Table B holds the same points as the rows below and some others, measured another way and shuffled. Each row below is followed by which row of B it is.
B (72 x 30):
[[ -56 -120   -9  100  -54   81 -202  -35   51   89  -16    6  -13 -196
  -303   39  132  -70  -68  145  -27  159    1 -136   67   96  -48 -209
     1  -99]
 [ -75 -138  -84   80  -23  -35 -309  -59   70  108  -91    3  -25  -78
  -213  -64  149   41 -138  136  -59   95  -57 -151  121   43  -56 -148
   -59 -229]
 [ -56  -37   17  104   53  -30 -149   -6   52  -28  -10  -80   23  -91
  -142  -42   72   25 -205   47   29  198 -112 -216  -64  100   82 -100
   -52   83]
 [  44   37  142   49   15  114  107   40   56 -176  -10  -45  129  -67
   -53  174  -33 -163  -18   -6  114  183  -36  -76 -204  138  114   -2
   159  296]
 [ -77  -67  -11   72   85  -88 -185   15  106    7  -65  -65    0  -54
   -84 -115   87   68 -181   -7   62  160 -138 -202  -49   48   62  -49
   -14   48]
 [ -46  -95  -69   10   83 -128 -225   -3  151   -5 -195  -29   49  100
    38 -122   78  104 -146  -24   46   65 -143 -126  -12   -5   46   59
    54  -65]
 [  -5  115   70  -71 -197  -20  255   86  -58  -88   14   29  -41    8
   149  123 -196  -39  167   15   50  -12  -63  102 -156   33  -29   85
    51   59]
 [ -27 -117   65  127   -2  170 -151  -20   82   25   17    1   54 -251
  -357  116  145 -182  -52  113   32  229   35 -153    3  145    5 -227
    88   69]
 [ -93   24   49  -85 -141  -35  190  173   50   48  -10   55  -90  -96
    99   15 -133  -11  260  -78  137   27  -70   95 -119  -22  -59   70
   155   74]
 [ -14   44   43 -126 -216    1  242  128   28   -8  -65  111  -47    8
   170  127 -172  -77  346  -29  105  -83  -20  207  -99  -35 -105  134
   219   -9]
 [-145    0   29  -35 -103  -53  101  185   34   71   31  -39 -101 -158
    -4  -69 -115   87   98  -53   58  137 -124  -22 -110    4   33  -19
     1   91]
 [ 122  163  -53   28   17 -300  -94 -233  -93 -231 -111   31  -11  384
   299  -25    3   69 -281  106   62 -194 -152 -129  -64   37  -86  175
  -108 -138]
 [-129  102  -28  -74 -232 -192  148  106 -107   95   82   37 -246  -60
   134  -86 -176  148  127   27   16  -53 -133   40  -47  -39 -128   16
  -129 -131]
 [ 207   70    9   -1  119 -112  -72 -183   96 -337 -294   25  242  447
   309  118   19  -83 -189    7  118 -116  -98  -42 -152   55   52  287
   196   49]
 [ -14 -109  -30   51 -191   92 -152  -95   -4  164    2  174 -111 -196
  -282  136  136 -189  160  219    5  -45  103   29  176   54 -290 -207
   104 -303]
 [-188  -53   21  -48  -39  -53   61  249  119  102  -11  -74  -75 -185
    -8 -128  -90  124   98 -128   81  206 -159  -48 -129  -18   92   -7
    41  148]
 [  -9   29   72   61  -37   25   18    1   -5  -77   35  -25   16  -92
   -95   80   -8  -77  -63   54   51  136  -59 -112 -107  112   28  -69
     8  112]
 [ -68  -66  -61   56   76 -140 -240  -16  102    4 -129  -68   15   43
   -22 -148   88  138 -234   13   12  109 -164 -194   -5   22   60   -8
   -62  -56]
 [-161   18  -74 -146 -242 -197  119  166   -8  178  -27   90 -236  -26
   184 -119 -166  169  270  -32   39 -112 -122  143    5 -119 -170   88
     2 -217]
 [ 118  130   85   53  -48  -19   78 -123  -72 -232    0   18   65  114
    78  181  -37 -149 -100  103   78   -6  -34  -72 -149  133  -13   45
    38  103]
 [   2  181  117   15  -81  -40  232   65  -92 -196   94  -87    6  -10
   107   92 -175  -13  -69    7   68  123 -132  -76 -256  117  113   41
   -64  261]
 [ -18  -63  -34   80  -51  -41 -202 -117    8   59  -21   71  -72  -68
  -168   13  137  -58  -77  152   25   11  -13 -119   89   67 -153 -137
    -7 -176]
 [ -59   63   45 -171 -181  -63  309  212   66   -4  -85   87  -63   30
   281   44 -232   -2  372 -131  161  -71  -84  221 -172  -79  -63  221
   245   69]
 [ -73  141    2  -50 -235 -173  170   47 -151   13   98   35 -210  -15
   136  -18 -169   98   81   66   20  -69 -116   25  -67    2 -128   16
  -141 -101]
 [  85    3 -113    7   40 -253 -231 -210   54  -96 -237  107   11  342
   222  -56  104   37 -156   71   93 -223 -101  -67   46  -27 -155  175
    76 -257]
 [ -80 -133 -106   85  -26  -98 -346 -107   42  165  -50   55 -121  -94
  -215 -114  191   44 -126  148   -9   20  -51 -166  178   21 -170 -175
   -73 -298]
 [ -78  205  -12 -181 -270 -264  343  156 -113  -27   17   58 -209  141
   437  -56 -321  178  236  -66   78 -180 -177  177 -163  -96 -107  247
   -43  -67]
 [ -43  -94    8   98  -17   48 -186  -48   55   57   -5   16  -13 -161
  -249   27  132  -82  -78  114   25  137  -20 -150   37   92  -55 -175
    22  -48]
 [  80   42  -30   17   69 -156 -134 -120   55 -187 -198  -19  114  289
   189   -7   23   46 -230   34   46  -36 -144 -112  -85   42   53  157
    21  -32]
 [-120   62   89    4   -7  -31  144  207   30  -83   55 -177   21 -123
    27  -56 -162  119  -97 -101   32  296 -207 -133 -251   77  253    4
   -89  313]
 [ -53  210   66  -63 -153 -180  297  114 -121 -121   90  -45 -117   43
   268  -11 -249  108   30  -35   77   12 -183    7 -228   21   31  126
  -111  146]
 [   5  -38   40   38  -65   83  -27  -12   48  -20  -37   41   36  -92
  -122  129   37 -137   42   81   55   76    4  -32  -30   85  -49  -66
   123    8]
 [ 254   80    9    4   59  -99  -64 -274   52 -305 -273  155  176  439
   290  193   70 -204  -79   83  168 -256   -8   15  -70   52 -126  265
   282  -63]
 [  14  105  103   41  -65   18  126   24  -53 -170   46  -65   46  -31
     8  116  -96  -57  -83   48   31  143  -90  -87 -186  126   93  -11
   -36  189]
 [   6  -87   56   96  -38  182 -106  -10   76  -27  -31  -17  104 -175
  -282  163   86 -169  -37  121   -6  203   22  -94  -22  142   36 -170
    97   52]
 [-139   30   14 -140 -176  -90  223  247   58   84  -36   29 -114  -70
   179  -51 -210   97  295 -117   95   14 -124  142 -126  -76  -26  120
   112   31]
 [-128 -184 -188   43    5 -180 -441  -53  110  198 -173    3  -86   12
  -146 -233  178  208 -192  109  -91   28 -133 -168  201  -42  -89  -95
  -123 -390]
 [ -43  141   43    7 -151 -116  130   21 -123  -56  106  -23 -124  -42
    66   14 -126   45  -34   66   26   35 -119  -63 -117   68  -35  -20
  -137   28]
 [  20  -42   85   96  -11  139  -48  -27   50  -61    2   -7   80 -154
  -214  153   70 -183  -45   95   50  181    7 -116  -66  147   20 -141
    96  124]
 [  53   -6   90   74  -31  108   -7  -59   30  -82    1   45   59 -101
  -147  184   66 -219    7   90   99   99   26  -66  -69  123  -38  -86
   147   98]
 [ -71   88  107    9  -19  -31  162  145   14 -113   54 -119   13  -89
    50    1 -139   40  -49  -71   80  219 -159 -102 -246   80  169   19
   -27  295]
 [ -36  -57   62   12  -67  126   23   89   84  -12  -41  -18   67 -141
  -132  113  -20  -95   68   25   26  174  -28  -19  -84   81   60  -63
   121   98]
 [-261 -158 -147  -80 -261 -135 -136  159   37  425   -2  118 -333 -271
  -150 -202   13  181  275   60  -35  -32  -60   68  214 -126 -277 -159
   -55 -426]
 [-105   88  -29 -163 -236 -186  235  175  -20   63  -29   69 -175   42
   290  -59 -235  137  279  -62   74 -122 -136  174  -89 -102 -113  168
    44  -98]
 [ 238  200   25   -5   74 -219   41 -245  -29 -411 -211   47  161  528
   447  126  -45  -76 -216   30  158 -219 -123  -43 -193   62  -10  343
   117   56]
 [ 104  134   99   64  -85   12  110 -113  -99 -196   54   36   24   33
    26  207  -46 -175  -60  126   73    0  -15  -52 -135  141  -49   -9
    32   92]
 [ -93  163   -1 -172 -250 -238  326  164  -76   14   13   75 -214   87
   384  -59 -288  145  279  -79  108 -159 -152  183 -146 -101 -121  215
    15  -47]
 [-179  109  -28 -153 -180 -273  234  238  -17   72    5  -10 -216   17
   323 -190 -261  263  187 -137   84  -40 -231   85 -147 -109  -26  178
   -59   -5]
 [  11   77  110  119   -4   35   24  -34  -55 -145  107  -80   33 -114
  -132  106    0  -99 -192   92   46  206  -71 -199 -151  177   82 -121
   -74  212]
 [   1  -22   33   13 -143   84   13   -4    8    9  -24   67   -6  -97
  -104  145   -7 -129  109  106   19   37   19   24   -8   71  -90  -70
    99  -61]
 [-172   59  197  -12  104   40  290  393  144 -150   63 -286  114 -217
    53  -73 -233  115  -62 -286  155  500 -264 -169 -454   93  463   63
    37  708]
 [-169 -217 -135   82  -63  -34 -399   -5   79  269  -54   -2 -118 -221
  -344 -156  185  118 -124  154 -110  145  -67 -173  212   16  -96 -261
  -135 -332]
 [   6   47   79   23  -78   29  104   22    0  -75   22   25   -2  -69
   -18  116  -42 -117   57   35   98   64  -34  -24 -120   83  -27  -11
    99  112]
 [ -18  -55  -31   69  -30  -47 -182  -79   27   27  -45   36  -34  -31
  -118   -5  101  -25 -104  111   15   32  -47 -117   47   61  -90  -87
    -5 -130]
 [ -99   79   66 -150 -111 -104  307  256   71  -25  -51    7  -66    2
   286  -26 -237   73  266 -189  173   22 -152  126 -232  -62   42  209
   170  197]
 [ 181   77    5   21   90 -148  -78 -216   50 -277 -221   79  139  375
   260  102   60 -105 -159   45  157 -165  -70  -59  -97   48  -63  227
   174  -11]
 [  -6  -34   28   84  -24   43 -106  -36   26  -42  -15  -21   36  -87
  -169   71   66  -74 -109  104    4  146  -43 -135  -28  115   17 -115
     4   16]
 [ -30  -82  -18   43   88  -45 -187    9  142  -47 -164  -70  110   45
   -36  -58   73   51 -170   -8   25  144 -128 -150  -59   47  111   17
    44   31]
 [ 188   11   -6   16 -254   85  -33 -277  -94  -29  -68  311  -36   79
   -60  346   97 -365  230  305   47 -310  194  171  155   71 -429  -39
   237 -388]
 [ -16  -21   27   64  -64   42  -69  -26    9  -11    3    1    0 -107
  -150   79   42  -76  -50  101    8  113  -32  -94  -22  100  -25 -112
    10   -8]
 [  59   21   43   34 -156   65   23  -97  -45  -29   11  137  -37  -57
   -84  199   28 -210  122  155   66  -64   66   37   11   84 -196  -65
   127 -100]
 [ 249  164   44  -10  102 -168   37 -217   28 -417 -246   56  208  510
   429  157  -30 -118 -175   10  181 -195 -102  -28 -206   62   15  351
   204  100]
 [  10  118   41  103 -108  -69   -3 -104 -153  -88  130  -18  -92  -58
   -84   63  -14  -33 -173  180  -12   61  -66 -158  -49  141  -63 -132
  -188  -24]
 [  78   10  -48   35   47 -164 -171 -156   47 -122 -173   48   38  241
   131  -13   78    0 -169   62   82  -99  -93 -101  -13   29  -72  108
    55 -115]
 [ -35   27  -76  102  -85 -170 -226 -164 -111   33   48   10 -143   -6
  -112  -68   95   72 -240  214  -58  -11  -91 -193   93   77 -142 -148
  -242 -262]
 [ -33   29  125   20    6   73  131  128   71 -118    2  -86   88 -110
   -31   83  -80  -61   -6  -62  104  236  -94  -82 -226  100  163    5
   107  317]
 [ 175  134  -37   10   77 -264  -84 -236   -5 -280 -212   66   81  464
   373   24   19    1 -226   41  134 -223 -132  -83  -98   25  -67  273
    65  -77]
 [ -31  -34   69   94  -26   91  -61    5   26  -11   37  -16   13 -194
  -226   80   63 -113  -64   88   39  193  -20 -135  -51  132   17 -159
    27   92]
 [ -22  -96 -103   75  -37 -121 -304 -162   26  108  -84  111 -110    8
  -131  -59  188   -7  -99  170   21  -77  -20 -124  167   15 -234 -113
   -17 -331]
 [-126  -66   88   25   35   81   30  208  146   -2  -18 -132   74 -211
  -132  -24  -42   23  -19  -93   66  339 -127 -127 -178   72  214  -60
    68  296]
 [ 123  196   80   65 -147  -42  125 -172 -189 -209  102   54  -34   73
    55  211  -65 -151  -94  194   32  -63  -18  -56 -110  145 -108  -22
   -76    6]
 [ -40  -56   20   19 -116   73  -31   39   38   41  -27   26   -4 -140
  -147   88    8  -75   69   90   -5   96  -13  -17   -3   63  -40  -98
    65  -53]]
Rows of B count from 0, top down.

[ -19 -145  -14  103  160  170   85   85   25  -89    3  157  -37   65
  -83  113  -10 -159  -25 -105  238    2  -40 -142 -150   11   63]
67
[  84  -26  -26   -9   71  173    8  -24   31    2  -88  113  -44   -4
  -24  -11  -72   31  -52  -21  191   11  -39 -105 -119  103  -80]
37
[-242  147 -293  -99  345 -222  103  -92  217  250  460 -233  235   -9
  -16  158   12  158   52   77 -349 -161  506  286   97   91  386]
36
[ -66  -28    3   90   85  206   74 -230   30  -20 -196  127  -46 -150
  -44   35 -152 -102   97  -71  224  -39   -6 -263 -147  112    8]
49
[ 132  103  100 -112 -337  255  -54  268  -40  -97  165  -42  -31  323
 -138  108   42  -36   82  281  432   42 -121 -180  148 -270 -303]
50
[ 166   16   26 -112 -129  177  -88   51  -27   33 -131  175  -76   68
   47  -73  -58   98 -148   45  165  165  -91  -73  -67   92 -226]
8
[ 101  213   80 -176 -342  188 -121 -147  -31  100 -121   -5  -33    1
   14  -92 -138  151   40  227  166   91  -21 -151   99   35 -313]
54
[ 241   97    9 -228 -208  129 -182   16  -34  138 -169  164  -76   56
  121 -180  -78  266 -243   98   36  243  -65   35  -26  188 -320]
46
[-193   47  128  -39 -130 -204 -100   -9  -17  234  338 -187  144   97
  -41   28    0   -1 -116   51 -416  122  298  319  167   55  200]
24
[-105  -27  -27   94  139  154  108 -149   58  -23  -41   45   -1  -85
  -88   95 -104 -115  111  -51  190  -97   60 -194 -102   55   88]
59
[  65   47   -6  -72  -91  171   -6  135   18  -28  116    3   -6  176
  -84   74    7    3   28  142  256    4  -14  -95   43 -102 -131]
29
[ 144  -12  119  -17 -139  253  -69  -73  -54   -9 -233  138 -100  -17
  -22 -104 -123   24  -62   20  262   86 -153 -180  -93  113 -249]
6
[ -34 -125  181  162  -54  233   24 -116  -59  -81 -192  131  -82  -55
 -113   13 -132 -215   35  -99  267   27 -121 -255 -135   56  -44]
45
[   0  200 -473 -198  453   34  114 -305  267  201  -58   63   78 -244
  143   -9 -138  361   41   32  -40 -156  296  -16 -142  306   96]
42
[  83  205 -180 -219   39   82  -47 -228  102  192 -109   38   18 -129
  112 -111 -150  313  -34  128  -11   11  133  -14  -22  232 -140]
18
[-95 -90 -56  34 174   0  52  66  55  42 136  91  41  57 -17 119  16 -77
 -93 -90 -49  55 139  54 -85  58 186]
53
[ -29  -13  -35   55  127  176   73 -153   61   -9  -88   62  -17  -84
  -60   37 -113  -47   75  -35  207  -78   20 -180 -114   91   12]
71
[ -59  -93   66  143   83  224   66 -246   -8  -41 -283  195  -81 -182
  -41    5 -171 -157   47 -143  224    2  -57 -284 -202  162   16]
60
[  65   23   64  -26 -121  204  -14   61  -13  -33   29    7  -29  113
 -103   35  -36  -20   37  109  277    2  -60 -138   14  -53 -150]
40
[-180   -2 -139   32  294  -82   85 -144  126  138  169  -51  109  -89
  -19   91  -55   13   -3  -71 -179  -81  289  108  -55  154  291]
68
[ -44  -53   56   97   40  175   45 -118    8  -27  -83   66  -31  -52
  -88   43 -104 -120   58  -51  199  -38  -13 -183  -99   62    5]
31
[-226  112   10   -6  -43  -42   46  -73   60   99  304 -195  133   54
 -111  164  -29  -79  154  127  -77  -74  269   25  151  -86  178]
57
[-202   37 -243   14  390  -76  141 -158  184  133  211  -87  137 -102
  -36  135  -48   43   70  -41 -137 -170  342   76  -53  138  323]
25
[ -52  -42  199  122 -169  254   28  -77  -60 -100  -89   41  -57   19
 -157   67 -109 -230  131   26  344  -10 -105 -300  -30  -72  -91]
3
[ -18  200 -145 -140  -11  130   37 -126  101   77   66  -58   50   -8
  -18   60  -85  128  145  194  163  -81  142 -125   64   -4  -74]
15
[  50 -211  179  162   17  224    0    3  -73  -84 -206  213 -107   -4
  -80  -25  -90 -191 -112 -181  233   83 -172 -165 -209  121  -54]
70
[ -84 -103   70  161   81  214  100  -84   10  -97  -71   83  -38  -38
 -139  106  -91 -219  113  -76  301  -73  -40 -255 -121    0   50]
38
[-144   90    1  -79  -51 -134  -34   83   45  167  404 -193  148  166
  -65  109   42   27  -31  127 -233   28  284  237  171  -48  161]
5
[-256   59  278   23 -339 -137 -115  -83  -94  188  253 -183  115   79
  -83   52  -48 -141  -16   83 -319  154  241  171  217  -30  145]
66
